Below is a small trained network, with its code and all its weights. Each question gives an input and a target symbol and asks what happens when units are switched off, that is, made to give their printed mean instead of their output.

import numpy as np


def w(rows, s, z=0):
    codes = np.array(rows[::2]) - 128.0
    scale = np.full(codes.shape[1], s)
    scale[-1] = z or s
    return codes * scale


def f(y):
    return np.maximum(y, 0)


def softmax(a):
    e = np.exp(a - a.max(-1, keepdims=True))
    return e / e.sum(-1, keepdims=True)


def log_softmax(a):
    a = a - a.max(-1, keepdims=True)
    return a - np.log(np.exp(a).sum(-1, keepdims=True))


def net(x, mask):
    ids = ['βδηθλμπστφψω'.index(c) for c in x.split()]
    T = len(ids)
    res = E[ids] + P[:T]
    r = res
    for j in range(3):
        rows = slice(2 * j, 2 * j + 2)
        q, k, v = (r @ M[0][rows].T for M in (Q, K, V))
        z = softmax(np.where(np.tri(T) > 0, q @ k.T / 2**0.5, -1e9)) @ v
        o = O[0][rows]
        res = res + np.where(mask[j], z, o[:, -1]) @ o[:, :-1]
    y = f(res @ A[0][:, :-1].T + A[0][:, -1])
    res = res + np.where(mask[3:15], y, B[0][:, -1]) @ B[0][:, :-1]
    return log_softmax(res[-1] @ U[:, :-1].T + U[:, -1])


Q, K, V, O, A, B = {}, {}, {}, {}, {}, {}
E = w([
[111,121,114,134,141,182,202,128,140,123,159],'β',
[158,182,169,112,116,158,152,176,107,195,54],'δ',
[114,121,60,99,174,149,47,168,123,183,69],'η',
[112,31,127,102,183,160,33,153,101,58,150],'θ',
[162,163,181,89,146,152,142,165,117,160,140],'λ',
[112,150,47,136,162,128,138,89,81,132,58],'μ',
[183,68,93,157,152,108,111,148,21,151,77],'π',
[111,175,121,73,164,169,188,125,174,127,112],'σ',
[59,39,73,157,138,6,54,138,91,87,155],'τ',
[162,133,92,126,175,84,125,66,62,171,187],'φ',
[101,61,209,147,102,91,80,147,150,172,99],'ψ',
[112,101,132,127,143,142,144,157,173,198,154],'ω',
],0.013)
P = w([
[79,142,111,143,86,58,127,187,105,98,118],'0',
[63,154,141,173,176,78,118,172,144,109,126],'1',
[131,139,138,160,154,78,107,151,167,100,114],'2',
[44,160,149,115,174,122,130,135,110,119,131],'3',
[190,109,104,93,74,103,104,84,175,125,115],'4',
[103,167,112,65,63,160,114,61,124,133,129],'5',
[131,78,135,49,148,155,167,103,117,141,114],'6',
[177,180,138,159,139,180,94,105,194,120,121],'7',
[122,146,168,138,217,204,135,124,154,139,126],'8',
[158,130,158,78,209,189,160,118,150,124,113],'9',
[158,159,128,101,110,252,133,58,163,134,144],'10',
],0.011)
Q[0] = w([
[30,209,191,212,173,158,108,203,153,103,146],'head 1',
[156,38,127,114,234,121,166,222,119,86,63],'head 1',
[141,184,106,99,3,129,92,30,141,168,189],'head 2',
[223,7,72,37,138,104,156,112,90,127,91],'head 2',
[173,181,153,165,135,77,243,90,108,214,184],'head 3',
[150,159,19,140,183,49,62,89,70,104,206],'head 3',
],0.024)
K[0] = w([
[179,114,79,80,9,147,103,99,154,114,138],'head 1',
[37,91,144,45,141,135,171,130,50,172,128],'head 1',
[182,173,132,223,173,119,102,136,191,95,128],'head 2',
[62,120,177,143,252,127,157,146,76,157,116],'head 2',
[182,182,142,172,133,88,239,82,87,168,185],'head 3',
[129,121,42,197,164,55,131,56,46,90,137],'head 3',
],0.027)
V[0] = w([
[91,107,94,173,119,131,166,96,206,134,76],'head 1',
[139,149,128,164,122,98,213,71,112,75,138],'head 1',
[132,121,176,163,90,121,106,92,55,108,5],'head 2',
[163,224,154,49,162,115,113,164,123,155,50],'head 2',
[140,142,212,101,101,150,191,135,187,130,173],'head 3',
[95,122,178,145,83,68,147,150,148,128,132],'head 3',
],0.022)
O[0] = w([
[133,49,182,77,226,87,171,186,111,103,77,66],'head 1',
[130,131,189,180,79,88,181,65,143,145,36,84],'head 1',
[210,2,84,77,71,106,120,111,177,100,124,80],'head 2',
[207,211,81,163,163,78,182,136,202,35,130,126],'head 2',
[103,153,85,107,77,118,201,155,85,159,127,1],'head 3',
[155,191,99,107,146,171,186,155,127,139,124,130],'head 3',
],0.0089,0.0084)
A[0] = w([
[173,143,105,101,170,229,149,91,129,155,78,230],'neuron 1',
[142,86,132,107,142,115,102,79,131,107,123,252],'neuron 2',
[129,137,124,154,154,87,104,109,96,103,110,199],'neuron 3',
[135,89,172,167,134,117,165,135,78,132,116,82],'neuron 4',
[68,108,71,180,95,1,85,181,87,110,122,44],'neuron 5',
[124,131,115,111,110,149,111,188,144,103,137,187],'neuron 6',
[122,97,126,97,124,159,187,160,133,152,82,220],'neuron 7',
[138,139,140,130,45,149,159,131,169,137,111,105],'neuron 8',
[158,135,159,100,161,183,160,60,147,145,152,70],'neuron 9',
[114,139,179,151,82,121,182,132,146,153,111,23],'neuron 10',
[161,111,101,133,146,101,104,87,123,83,122,192],'neuron 11',
[122,114,99,140,140,149,84,105,90,127,131,174],'neuron 12',
],0.015,0.0023)
B[0] = w([
[86,81,76,155,95,79,136,126,102,160,157,211],'neuron 1',
[147,206,61,201,164,164,119,108,128,100,128,253],'neuron 2',
[152,87,53,122,120,125,107,137,95,162,152,226],'neuron 3',
[55,184,151,85,15,100,112,92,122,47,198,146],'neuron 4',
[59,6,17,153,8,173,178,132,189,103,72,144],'neuron 5',
[167,157,128,85,113,100,141,37,91,139,149,190],'neuron 6',
[184,82,204,235,173,147,99,148,133,102,119,187],'neuron 7',
[101,151,134,116,110,190,76,204,211,145,211,184],'neuron 8',
[170,165,179,103,156,164,109,149,144,99,99,200],'neuron 9',
[132,91,88,79,197,102,204,22,168,147,90,182],'neuron 10',
[49,106,204,89,122,93,115,165,107,189,132,254],'neuron 11',
[109,120,156,134,135,63,166,177,141,137,98,251],'neuron 12',
],0.013)
U = w([
[64,65,2,158,68,75,119,136,78,169,149,171],'β',
[126,251,198,179,200,139,95,123,84,163,153,203],'δ',
[147,115,164,152,139,115,137,174,189,99,122,94],'η',
[191,84,106,151,142,165,113,70,109,132,162,155],'θ',
[99,69,190,103,111,151,110,145,130,167,129,1],'λ',
[160,161,76,112,123,103,156,96,107,123,145,121],'μ',
[136,135,155,115,101,78,154,168,161,134,153,32],'π',
[150,205,85,178,103,139,152,167,135,104,155,67],'σ',
[155,158,101,163,145,70,204,148,154,116,92,109],'τ',
[115,128,112,115,147,177,149,104,166,168,138,198],'φ',
[113,120,169,126,143,99,148,75,134,119,123,30],'ψ',
[139,121,122,126,102,187,79,160,140,127,165,30],'ω',
],0.0067,0.0024)

Each question gives the input, a string of symbols that net reads in full, and the target symbol t.
The units are the heads (2 rows each of Q, K, V and O) and the neurons (one row each of A and B). Each row of codes is followed by its name. A weight is (code - 128) times the scale printed after its matrix; where a second scale follows, it is the last column's (O, A, B and U).
mask holds one flag per unit, heads first, then neurons. A switched-off unit (its flag False) gives its mean, the last column of its rows in O or B, instead of its output. The means were averaged over made-up inputs and are rounded, as every weight is.
A unit's drop is (log p(t) with every unit on - log p(t) with that unit switched off) / (log p(t) with every unit on - log p(t) with every unit switched off).
The circuit of an input: a set's keep is (log p(t) with only the set's units on - log p(t) with every unit switched off) / (log p(t) with every unit on - log p(t) with every unit switched off). Starting from the 12 units with the biggest drops (on a tie, the unit counted first), units are removed one at a time, each time the one whose removal leaves the highest keep (on an exact tie, the one counted first), for as long as the keep stays at least 0.8.
circuit, biggest first: the units of the circuit, biggest drop first
unit that matters most: the unit with the biggest drop
k most important neurons: the k neurons with the biggest drops, biggest first
which heads matter: for each layer, one digit per head in row order, 1 if its drop is at least 0.15 and else 0, layers parted by /
input μ μ ψ, target η: which heads matter	111
input ω θ σ η ω θ φ θ σ π ω, target β: which heads matter	101
input φ ω φ ψ φ φ, target δ: which heads matter	000
input φ φ φ σ, target φ: unit that matters most	head 1
input σ τ μ ω ω ω φ, target β: circuit, biggest first	(head 3; neuron 5)
input τ θ σ φ ψ, target β: which heads matter	111
input σ φ θ σ, target τ: circuit, biggest first	(head 2; head 1; head 3)
input λ τ τ, target δ: which heads matter	001
input θ φ φ ω ψ π μ θ, target δ: 2 most important neurons	(neuron 2; neuron 11)
input φ β μ τ φ ω θ φ η ψ, target β: circuit, biggest first	(head 3; neuron 1)
input β φ φ β η ω β φ φ δ δ, target φ: which heads matter	101
input β ω τ δ, target ψ: circuit, biggest first	(head 1; neuron 10; neuron 4)
input θ φ σ, target β: circuit, biggest first	(head 2; head 3)
input φ φ ψ ω τ θ μ ω, target λ: circuit, biggest first	(head 2)
input φ τ β, target φ: circuit, biggest first	(head 1; neuron 10; neuron 8; head 3)
input ψ φ ω φ ψ φ ψ φ δ, target φ: circuit, biggest first	(neuron 10; head 1; neuron 8; head 3)
input τ β ψ ψ, target λ: which heads matter	011
input θ ψ τ ψ φ σ η ψ ψ, target τ: circuit, biggest first	(head 2; head 3; head 1)
input ψ ω φ τ τ μ σ, target λ: which heads matter	011
input θ τ μ λ σ ψ φ θ φ ω λ, target β: which heads matter	101
input φ φ ψ φ η φ φ μ, target β: circuit, biggest first	(neuron 1)
input ω ω ω σ μ μ, target δ: 2 most important neurons	(neuron 1; neuron 5)
input β ω φ θ φ σ φ ψ ω, target τ: which heads matter	111
input η μ ψ ψ, target μ: circuit, biggest first	(head 1; neuron 6; head 2)
input θ β θ φ φ φ λ, target φ: circuit, biggest first	(neuron 10; head 1; head 3; neuron 8)
input φ φ φ ω θ, target β: 4 most important neurons	(neuron 5; neuron 3; neuron 9; neuron 7)
input τ ω φ θ σ, target δ: circuit, biggest first	(head 2)
input φ φ τ ψ φ τ μ μ β τ, target δ: circuit, biggest first	(head 3; neuron 2)
input θ ω φ π ω, target δ: which heads matter	110
input π τ φ μ φ φ, target δ: which heads matter	001
